Read these off the grid that follows.
1) Find the entry just left of 3164.
2) Find the entry just left of 5966.
3) Find the smallest entry.
4) Find the first entry in reading order.
5) Find the second smallest entry.
6) Find the third smallest entry.
[[7000, 5344, 5661, 6119, 6306, 5409, 5208, 5658, 4872, 5362, 5291, 5413], [5303, 6147, 6048, 5471, 5917, 5404, 6348, 5819, 6703, 7921, 6500, 3164], [8576, 3465, 5747, 5614, 5198, 7278, 5211, 5474, 7010, 3973, 4706, 3458], [6977, 5584, 5258, 5576, 5941, 3781, 4337, 4881, 5565, 5550, 6949, 5799], [6025, 5695, 5923, 5597, 5111, 5195, 4735, 4514, 5159, 5473, 7144, 5179], [5293, 5840, 6280, 5073, 5561, 5374, 5616, 5684, 5110, 5550, 6700, 5692], [7070, 5273, 5556, 6377, 5756, 4688, 5112, 5150, 4908, 5225, 4949, 5649], [5129, 5613, 5862, 5688, 5715, 5311, 5935, 5805, 4991, 4941, 6764, 5479], [6470, 5741, 5966, 5782, 5555, 4708, 4729, 4159, 4739, 5154, 4754, 5427], [6286, 5032, 5622, 6674, 7985, 5580, 5172, 4809, 6381, 5163, 6010, 6041], [5933, 5880, 5347, 5992, 5745, 4970, 4829, 5719, 4709, 5118, 5018, 5931], [6524, 4875, 5323, 6350, 6193, 4819, 5357, 5802, 4912, 5916, 4873, 5863]]
1) 6500
2) 5741
3) 3164
4) 7000
5) 3458
6) 3465

A = ((453, 557, 411, 238, 613, 370, 423, 548, 556, 839, 435), (368, 406, 364, 223, 608, 484, 592, 434, 591, 781, 242))
The entry just left of 434 is 592
The entry just right of 608 is 484
What is the maximum? 839
What is the entry just right of 406? 364

grid = [[0, 1, 2, 2, 2, -3, -1, 3, 0, -1, 1, 1, -1, -1, 5, 0], [-2, 3, 2, 2, 2, -6, -2, 3, 3, -1, -1, 1, -1, 0, 5, -1], [-26, 6, 4, 7, -10, -20, -28, 6, 11, -2, -13, -14, -5, 11, 18, -7], [2, 1, 3, 5, 3, -3, 1, 3, -2, -1, 4, -1, -4, -3, 9, 0], [7, 5, 7, 6, 7, -6, 2, 9, -7, -1, 5, 1, -6, -6, 16, -4], [10, 7, 9, 7, 12, -8, 0, 13, -12, -2, 5, 3, -8, -12, 20, -8], [6, 5, 6, 6, 6, -6, 2, 9, -6, -1, 5, 0, -6, -5, 16, -4], [-26, 5, 4, 7, -10, -20, -28, 6, 11, -2, -13, -14, -6, 11, 19, -8], [10, 7, 9, 7, 12, -8, 1, 13, -12, -2, 5, 3, -8, -12, 20, -7]]
Which number is the first entry in reading order?
A: 0
Which number is the fourth entry in reading order?
A: 2
